Below is a small trained network, with its code and all its weights. Each question gives an input and a class and asks what happens when units are switched off, that is, made to give their printed mean instead of their output.

import numpy as np


def w(rows, s, z=0):
    codes = np.array(rows[::2]) - 128.0
    scale = np.full(codes.shape[1], s)
    scale[-1] = z or s
    return codes * scale


def f(y):
    return y / 2 * (1 + np.tanh(0.7978845608 * (y + 0.044715 * y**3)))


def log_softmax(a):
    a = a - a.max(-1, keepdims=True)
    return a - np.log(np.exp(a).sum(-1, keepdims=True))


def net(x, mask):
    res = np.array(x, float).reshape(1, 6) / 4 @ E
    y = f(res @ A[0][:, :-1].T + A[0][:, -1])
    res = res + np.where(mask, y, B[0][:, -1]) @ B[0][:, :-1]
    return log_softmax(res[-1] @ U[:, :-1].T + U[:, -1])


A, B = {}, {}
E = w([
[42,64,33],'x0',
[34,227,219],'x1',
[83,78,95],'x2',
[221,33,175],'x3',
[151,191,17],'x4',
[20,3,150],'x5',
],0.004)
A[0] = w([
[123,146,142,39],'N1',
[96,211,247,47],'N2',
[153,25,213,159],'N3',
[204,105,74,217],'N4',
[168,107,114,172],'N5',
[129,106,120,8],'N6',
[174,162,106,162],'N7',
[57,56,182,119],'N8',
[136,94,83,47],'N9',
[166,135,191,66],'N10',
[135,141,116,45],'N11',
[171,133,150,138],'N12',
[98,121,117,120],'N13',
[101,192,104,40],'N14',
[129,139,172,5],'N15',
[205,131,88,216],'N16',
[174,159,98,189],'N17',
[34,165,146,205],'N18',
[129,89,158,133],'N19',
[111,112,150,221],'N20',
[103,141,202,49],'N21',
[184,137,78,159],'N22',
[172,124,93,178],'N23',
[60,117,43,64],'N24',
[135,168,183,151],'N25',
[94,143,153,176],'N26',
[151,52,189,80],'N27',
[144,136,150,48],'N28',
[133,109,104,49],'N29',
],0.013,0.0021)
B[0] = w([
[127,139,114,116],'N1',
[134,222,5,252],'N2',
[228,109,98,253],'N3',
[151,58,96,252],'N4',
[135,94,121,172],'N5',
[147,142,106,111],'N6',
[109,105,146,194],'N7',
[97,78,46,241],'N8',
[154,156,84,146],'N9',
[95,168,159,169],'N10',
[135,134,127,116],'N11',
[105,134,168,166],'N12',
[114,148,114,141],'N13',
[149,167,102,163],'N14',
[133,165,116,124],'N15',
[118,71,135,245],'N16',
[113,100,138,202],'N17',
[86,89,54,248],'N18',
[152,111,101,153],'N19',
[122,105,114,165],'N20',
[162,144,96,167],'N21',
[140,85,126,209],'N22',
[140,94,127,187],'N23',
[61,225,118,212],'N24',
[98,151,104,182],'N25',
[113,118,95,165],'N26',
[194,129,101,195],'N27',
[120,152,135,122],'N28',
[144,139,102,123],'N29',
],0.024,0.0043)
U = w([
[247,107,73,101],'0',
[105,148,7,21],'1',
[190,75,89,207],'2',
[47,32,73,175],'3',
[173,228,254,2],'4',
[108,227,97,243],'5',
],0.0059,0.0043)

Each question gives the input, the list of numbers given to net, and the class t.
The units are the neurons (one row each of A and B). Each row of codes is followed by its name. A weight is (code - 128) times the scale printed after its matrix; where a second scale follows, it is the last column's (A, B and U).
mask holds one flag per neuron, in row order. A switched-off neuron (its flag False) gives its mean, the last column of its row in B, instead of its output. The means were averaged over made-up inputs and are rounded, as every weight is.
A unit's drop is (log p(t) with every unit on - log p(t) with that unit switched off) / (log p(t) with every unit on - log p(t) with every unit switched off).
The circuit of an input: a set's keep is (log p(t) with only the set's units on - log p(t) with every unit switched off) / (log p(t) with every unit on - log p(t) with every unit switched off). Starting from the 12 units with the biggest drops (on a tie, the unit counted first), units are removed one at a time, each time the one whose removal leaves the highest keep (on an exact tie, the one counted first), for as long as the keep stays at least 0.8.
circuit, biggest first: the units of the circuit, biggest drop first
unit that matters most: the unit with the biggest drop
top k neurons: the k neurons with the biggest drops, biggest first
drop when u is switched off: that unit's drop, to one decimal
input [8,8,-3,-5,0,6], class 1: unit that matters most	N24
input [-7,5,0,-1,6,-1], class 5: circuit, biggest first	(N8 N4 N3)
input [-6,8,-4,7,-4,-3], class 5: circuit, biggest first	(N10 N4)
input [-6,4,-4,3,8,-5], class 5: top 2 neurons	(N2 N18)
input [3,8,1,-3,4,-5], class 5: top 2 neurons	(N8 N4)
input [-8,0,-8,5,3,-2], class 3: top 3 neurons	(N16 N7 N17)
input [-8,-6,6,-4,8,1], class 3: circuit, biggest first	(N3 N2)
input [-3,-1,6,-2,4,-3], class 3: circuit, biggest first	(N3 N2)
input [0,1,8,2,-7,-5], class 0: circuit, biggest first	(N3 N24 N18)
input [-6,-5,-7,-2,-3,-7], class 3: top 2 neurons	(N3 N16)
input [-8,6,3,6,-5,3], class 0: top 3 neurons	(N3 N27 N24)
input [-4,1,6,-3,5,1], class 5: top 4 neurons	(N8 N4 N16 N3)
input [-6,-8,4,-1,3,-5], class 3: circuit, biggest first	(N3 N16)
input [1,-7,-2,6,2,-5], class 3: unit that matters most	N16
input [-6,4,-8,4,-5,-5], class 5: top 2 neurons	(N2 N10)
input [-8,-1,-3,3,-1,3], class 0: drop when N12 is switched off	0.0
input [-8,4,4,-4,-2,7], class 1: drop when N2 is switched off	0.2
input [-2,-3,5,8,-4,8], class 0: drop when N3 is switched off	0.2
